Here is a tiny trained network, its code and every weight. The questions are about switching its units off for an input and a class, where a switched-off unit gives its printed mean instead of its output.

import numpy as np


def w(rows, s, z=0):
    codes = np.array(rows[::2]) - 128.0
    scale = np.full(codes.shape[1], s)
    scale[-1] = z or s
    return codes * scale


def f(y):
    return np.maximum(y, 0)


def log_softmax(a):
    a = a - a.max(-1, keepdims=True)
    return a - np.log(np.exp(a).sum(-1, keepdims=True))


def net(x, mask):
    res = np.array(x, float).reshape(1, 8) / 4 @ E
    y = f(res @ A[0][:, :-1].T + A[0][:, -1])
    res = res + np.where(mask, y, B[0][:, -1]) @ B[0][:, :-1]
    return log_softmax(res[-1] @ U[:, :-1].T + U[:, -1])


A, B = {}, {}
E = w([
[126,134,136,134,128,130,139,134,133],'x0',
[69,211,125,101,141,172,165,39,45],'x1',
[134,139,137,130,131,134,141,142,126],'x2',
[243,141,83,109,115,101,182,35,208],'x3',
[110,195,89,111,50,82,111,166,134],'x4',
[126,132,132,125,127,130,138,132,127],'x5',
[126,130,127,132,128,128,130,127,129],'x6',
[107,117,139,159,55,250,73,129,171],'x7',
],0.013)
A[0] = w([
[130,235,69,124,58,74,115,153,96,88],'n1',
[191,141,86,122,102,147,166,65,216,62],'n2',
[110,174,58,103,20,112,128,150,164,112],'n3',
[148,122,185,117,1,254,79,93,163,1],'n4',
[85,221,96,113,128,185,168,33,53,74],'n5',
[150,50,145,153,208,188,171,62,113,87],'n6',
[227,156,89,106,100,129,180,27,191,68],'n7',
],0.0077,0.0066)
B[0] = w([
[154,195,206,108,165,173,68,75,148,198],'n1',
[70,120,89,118,142,159,109,190,99,218],'n2',
[152,161,156,136,209,177,62,90,170,198],'n3',
[176,149,121,53,104,26,254,107,51,218],'n4',
[191,55,52,218,90,84,98,205,187,253],'n5',
[156,176,210,98,162,176,83,101,192,209],'n6',
[41,107,133,161,110,134,103,151,54,255],'n7',
],0.0093,0.012)
U = w([
[9,128,129,141,105,159,116,168,75,100],'0',
[157,152,120,95,137,42,183,92,98,255],'1',
[184,91,90,171,88,113,116,180,208,72],'2',
[140,160,173,124,146,181,106,81,174,60],'3',
],0.014,0.0092)

Each question gives the input, the list of numbers given to net, and the class t.
The units are the neurons (one row each of A and B). Each row of codes is followed by its name. A weight is (code - 128) times the scale printed after its matrix; where a second scale follows, it is the last column's (A, B and U).
mask holds one flag per neuron, in row order. A switched-off neuron (its flag False) gives its mean, the last column of its row in B, instead of its output. The means were averaged over made-up inputs and are rounded, as every weight is.
A unit's drop is (log p(t) with every unit on - log p(t) with that unit switched off) / (log p(t) with every unit on - log p(t) with every unit switched off).
The circuit of an input: a set's keep is (log p(t) with only the set's units on - log p(t) with every unit switched off) / (log p(t) with every unit on - log p(t) with every unit switched off). Starting from all 7 units, units are removed one at a time, each time the one whose removal leaves the highest keep (on an exact tie, the one counted first), for as long as the keep stays at least 0.8.
units of the circuit, in order: the units of the circuit, biggest drop first
most important unit: the unit with the biggest drop
k most important neurons: the k neurons with the biggest drops, biggest first
drop of u: that unit's drop, to one decimal
input [3,0,-6,-3,-3,7,-4,5], class 1: units of the circuit, in order => (n4; n7)
input [-1,7,3,-6,-3,-6,-4,-2], class 2: units of the circuit, in order => (n5; n7)
input [-4,8,-1,-4,-6,-1,4,-6], class 2: most important unit => n5
input [5,5,6,-3,1,-7,-1,5], class 1: units of the circuit, in order => (n4; n7)
input [-6,-4,-8,4,8,-1,1,-7], class 3: units of the circuit, in order => (n1; n3)
input [2,-6,-3,-2,2,-7,8,8], class 1: 2 most important neurons => (n4; n5)
input [-4,8,-5,-5,-2,-3,-8,5], class 2: 2 most important neurons => (n5; n7)
input [-7,-6,8,7,1,2,6,-1], class 0: 2 most important neurons => (n7; n5)
input [8,6,-6,-5,-7,-3,-5,3], class 3: 2 most important neurons => (n6; n7)
input [3,-1,0,8,8,4,4,-8], class 0: units of the circuit, in order => (n7; n2)
input [-5,-1,-5,1,3,-6,-2,0], class 3: units of the circuit, in order => (n5; n4)
input [-7,1,7,-5,-8,-3,-6,-7], class 3: 3 most important neurons => (n6; n4; n7)
input [-6,-6,7,6,1,-2,6,-2], class 0: 2 most important neurons => (n7; n5)
input [-6,-4,7,-6,-4,-6,-8,7], class 1: 2 most important neurons => (n4; n7)
input [-7,-6,2,-2,-2,-4,7,8], class 1: units of the circuit, in order => (n4)
input [-5,3,-2,-4,-5,7,1,-3], class 3: 4 most important neurons => (n7; n4; n6; n2)
input [-4,-5,3,5,-4,7,0,1], class 0: 2 most important neurons => (n5; n7)
input [-5,5,3,-1,8,-8,8,7], class 3: 2 most important neurons => (n3; n1)
input [0,-1,1,-2,-3,7,-7,3], class 1: 2 most important neurons => (n7; n5)
input [8,0,-4,8,6,-3,5,4], class 0: 2 most important neurons => (n7; n2)
input [-6,-4,3,2,-6,0,2,5], class 3: units of the circuit, in order => (n5)
input [5,-7,5,4,-7,7,-2,7], class 1: drop of n5 => 0.3
input [1,6,-4,8,0,3,-8,7], class 0: drop of n7 => 1.2
